Here is a tiny trained network, its code and every weight. The questions are about switching its units off for an input and a class, where a switched-off unit gives its printed mean instead of its output.

import numpy as np


def w(rows, s, z=0):
    codes = np.array(rows[::2]) - 128.0
    scale = np.full(codes.shape[1], s)
    scale[-1] = z or s
    return codes * scale


def f(y):
    return y / 2 * (1 + np.tanh(0.7978845608 * (y + 0.044715 * y**3)))


def log_softmax(a):
    a = a - a.max(-1, keepdims=True)
    return a - np.log(np.exp(a).sum(-1, keepdims=True))


def net(x, mask):
    res = np.array(x, float).reshape(1, 5) / 4 @ E
    y = f(res @ A[0][:, :-1].T + A[0][:, -1])
    res = res + np.where(mask, y, B[0][:, -1]) @ B[0][:, :-1]
    return log_softmax(res[-1] @ U[:, :-1].T + U[:, -1])


A, B = {}, {}
E = w([
[173,71,118,148,127,170,123,13,186,241,109,158],'x0',
[100,179,93,154,45,88,188,56,115,105,163,104],'x1',
[111,141,199,42,105,148,236,175,192,111,145,161],'x2',
[13,105,122,117,90,83,135,165,156,244,120,25],'x3',
[123,93,150,208,115,87,127,111,101,65,40,108],'x4',
],0.011)
A[0] = w([
[183,155,109,103,122,200,150,102,137,135,144,157,231],'n1',
[120,174,88,130,110,77,110,140,91,138,135,74,101],'n2',
[93,69,140,115,87,101,132,157,145,158,166,54,166],'n3',
[132,81,86,200,117,104,59,147,103,132,149,118,201],'n4',
[104,132,146,82,109,104,191,178,120,123,112,108,254],'n5',
[111,11,168,165,156,147,116,89,151,133,101,106,207],'n6',
],0.011,0.0036)
B[0] = w([
[146,133,89,85,161,157,190,139,129,123,203,161,226],'n1',
[132,162,107,131,79,114,96,154,112,125,144,107,187],'n2',
[125,169,141,118,90,153,94,153,183,187,116,142,219],'n3',
[166,137,72,152,126,123,100,91,54,140,100,127,243],'n4',
[102,102,218,58,87,110,200,245,179,105,132,26,237],'n5',
[194,84,167,212,185,87,170,84,117,169,49,116,246],'n6',
],0.012)
U = w([
[194,86,84,105,211,187,162,80,129,138,189,192,214],'0',
[105,168,179,134,118,112,207,179,118,2,143,120,201],'1',
[162,115,127,127,186,132,105,203,96,76,125,86,134],'2',
[188,68,119,164,182,116,111,72,129,130,36,144,158],'3',
[139,171,67,173,48,73,89,125,76,93,104,105,57],'4',
[97,185,77,142,94,139,166,106,181,136,188,92,131],'5',
[145,61,185,145,93,110,183,145,145,198,78,110,58],'6',
[101,146,159,97,103,157,134,192,168,148,117,89,4],'7',
],0.0098,0.0027)

Each question gives the input, the list of numbers given to net, and the class t.
The units are the neurons (one row each of A and B). Each row of codes is followed by its name. A weight is (code - 128) times the scale printed after its matrix; where a second scale follows, it is the last column's (A, B and U).
mask holds one flag per neuron, in row order. A switched-off neuron (its flag False) gives its mean, the last column of its row in B, instead of its output. The means were averaged over made-up inputs and are rounded, as every weight is.
A unit's drop is (log p(t) with every unit on - log p(t) with that unit switched off) / (log p(t) with every unit on - log p(t) with every unit switched off).
The circuit of an input: a set's keep is (log p(t) with only the set's units on - log p(t) with every unit switched off) / (log p(t) with every unit on - log p(t) with every unit switched off). Starting from all 6 units, units are removed one at a time, each time the one whose removal leaves the highest keep (on an exact tie, the one counted first), for as long as the keep stays at least 0.8.
units of the circuit, in order: the units of the circuit, biggest drop first
most important unit: the unit with the biggest drop
top k neurons: the k neurons with the biggest drops, biggest first
drop when u is switched off: that unit's drop, to one decimal
input [-4,2,-4,-8,5], class 4: most important unit -> n6
input [-8,-6,0,-6,-3], class 1: top 2 neurons -> n4, n6
input [7,5,-1,0,1], class 3: top 2 neurons -> n5, n6
input [3,7,-3,-1,-4], class 0: top 2 neurons -> n5, n1
input [0,4,-3,7,-4], class 7: top 3 neurons -> n3, n1, n6
input [-4,-1,-5,6,-1], class 4: top 2 neurons -> n4, n2
input [-4,-8,5,-2,-4], class 1: units of the circuit, in order -> n3, n5
input [2,-5,3,-5,2], class 0: top 2 neurons -> n1, n5
input [-5,-7,0,0,8], class 3: top 2 neurons -> n6, n1
input [5,3,2,4,-8], class 5: top 3 neurons -> n6, n1, n5
input [-2,4,-8,-7,-5], class 0: top 3 neurons -> n1, n5, n3
input [8,8,2,-2,5], class 3: top 2 neurons -> n5, n6
input [3,-1,8,7,1], class 7: top 2 neurons -> n3, n5
input [8,0,5,0,3], class 3: units of the circuit, in order -> n5
input [3,0,-7,3,-1], class 3: top 2 neurons -> n6, n5
input [4,5,-6,-5,-1], class 0: drop when n1 is switched off -> 0.4
input [-5,6,-2,5,-7], class 7: drop when n5 is switched off -> 0.2
input [-3,5,8,6,2], class 7: drop when n5 is switched off -> 0.0
input [-4,0,-6,-5,1], class 4: drop when n6 is switched off -> 0.3
input [-8,7,5,5,0], class 7: units of the circuit, in order -> n3
